Here is a tiny trained network, its code and every weight. The questions are about switching its units off for an input and a class, where a switched-off unit gives its printed mean instead of its output.

import numpy as np


def w(rows, s, z=0):
    codes = np.array(rows[::2]) - 128.0
    scale = np.full(codes.shape[1], s)
    scale[-1] = z or s
    return codes * scale


def norm(h):
    return h / np.sqrt((h * h).mean(-1, keepdims=True) + 1e-5)


def f(y):
    return y / 2 * (1 + np.tanh(0.7978845608 * (y + 0.044715 * y**3)))


def log_softmax(a):
    a = a - a.max(-1, keepdims=True)
    return a - np.log(np.exp(a).sum(-1, keepdims=True))


def net(x, mask):
    res = np.array(x, float).reshape(1, 7) / 4 @ E
    u = 0
    for l in range(2):
        y = f(norm(res) @ A[l][:, :-1].T + A[l][:, -1])
        res = res + np.where(mask[u : u + 3], y, B[l][:, -1]) @ B[l][:, :-1]
        u += 3
    return log_softmax(norm(res)[-1] @ U[:, :-1].T + U[:, -1])


A, B = {}, {}
E = w([
[209,198,109,136,99,101,167,106,112,167,143],'x0',
[193,219,106,99,170,98,141,73,197,26,185],'x1',
[152,99,248,102,96,141,123,96,108,107,147],'x2',
[159,188,129,150,196,175,115,128,85,19,47],'x3',
[143,128,167,104,102,115,204,196,108,116,24],'x4',
[130,167,158,96,188,89,81,122,151,117,52],'x5',
[170,154,107,137,97,143,116,205,188,104,64],'x6',
],0.011)
A[0] = w([
[138,80,244,85,90,141,105,91,13,175,118,96],'0.n1',
[96,35,50,196,48,206,116,224,145,109,113,3],'0.n2',
[156,92,70,131,34,115,170,205,80,253,130,11],'0.n3',
],0.0063,0.0042)
B[0] = w([
[125,131,100,150,64,92,128,24,143,154,69,255],'0.n1',
[124,77,140,83,96,134,203,91,106,189,114,247],'0.n2',
[83,108,147,189,114,167,186,2,143,145,91,255],'0.n3',
],0.013,0.0034)
A[1] = w([
[123,105,91,111,164,69,20,180,172,166,116,241],'1.n1',
[172,186,10,151,115,105,182,132,143,169,123,3],'1.n2',
[118,90,83,153,129,161,33,59,137,137,224,29],'1.n3',
],0.011,0.0042)
B[1] = w([
[153,104,82,134,104,168,135,81,57,101,73,214],'1.n1',
[199,172,183,63,60,4,180,104,117,149,154,197],'1.n2',
[148,164,84,121,149,172,68,157,118,61,104,254],'1.n3',
],0.016,0.0066)
U = w([
[101,76,146,126,93,117,187,52,84,188,89,220],'0',
[204,192,136,72,120,71,141,107,152,91,203,168],'1',
[65,97,138,159,142,134,144,206,168,177,166,14],'2',
[125,137,94,158,158,211,62,173,94,68,73,215],'3',
[56,77,110,125,124,199,109,148,145,173,249,2],'4',
],0.014,0.0077)

Each question gives the input, the list of numbers given to net, and the class t.
The units are the neurons (one row each of A and B). Each row of codes is followed by its name. A weight is (code - 128) times the scale printed after its matrix; where a second scale follows, it is the last column's (A, B and U).
mask holds one flag per neuron, layer by layer. A switched-off neuron (its flag False) gives its mean, the last column of its row in B, instead of its output. The means were averaged over made-up inputs and are rounded, as every weight is.
A unit's drop is (log p(t) with every unit on - log p(t) with that unit switched off) / (log p(t) with every unit on - log p(t) with every unit switched off).
The circuit of an input: a set's keep is (log p(t) with only the set's units on - log p(t) with every unit switched off) / (log p(t) with every unit on - log p(t) with every unit switched off). Starting from all 6 units, units are removed one at a time, each time the one whose removal leaves the highest keep (on an exact tie, the one counted first), for as long as the keep stays at least 0.8.
circuit, biggest first: the units of the circuit, biggest drop first
top k neurons: the k neurons with the biggest drops, biggest first
top k neurons in layer l: the k neurons of layer l with the biggest drops, biggest first
drop of u: that unit's drop, to one decimal
input [-4,7,-6,-7,5,6,1], class 0: circuit, biggest first	1.n1
input [3,5,5,-3,-7,-5,-8], class 3: top 3 neurons	1.n3; 1.n2; 0.n2
input [0,3,-4,4,7,-6,-8], class 1: top 2 neurons in layer 0	0.n3; 0.n2
input [-2,4,-3,-8,-2,-2,-6], class 3: circuit, biggest first	1.n3; 0.n2
input [-1,5,-2,-4,-4,-3,-1], class 3: top 2 neurons in layer 1	1.n3; 1.n1
input [-8,8,5,0,-6,5,-2], class 3: top 2 neurons	1.n3; 1.n2
input [8,-8,-3,5,-4,3,5], class 0: top 2 neurons	1.n3; 0.n3
input [-5,-5,-5,-8,-7,8,7], class 3: top 2 neurons in layer 1	1.n2; 1.n1
input [-7,-3,7,7,-3,-6,6], class 0: top 2 neurons	0.n2; 1.n3
input [-2,-1,5,-6,-4,-4,-4], class 4: top 2 neurons	1.n1; 1.n3
input [3,2,-4,-2,-8,7,4], class 3: top 4 neurons	1.n1; 1.n3; 0.n2; 0.n1
input [-5,-7,-6,8,1,-2,-6], class 0: top 2 neurons	1.n3; 0.n2
input [-1,-5,-4,7,2,-3,1], class 0: top 2 neurons	0.n2; 1.n3
input [0,3,1,-6,-7,-3,-1], class 3: circuit, biggest first	1.n3
input [8,-2,-5,2,-3,1,5], class 1: drop of 1.n2	0.5
input [-3,4,-7,7,-2,-3,6], class 1: drop of 1.n2	0.8
input [-4,1,-3,-3,5,1,8], class 0: drop of 1.n3	0.3
input [-3,-3,4,-8,-8,6,2], class 3: drop of 1.n3	0.2
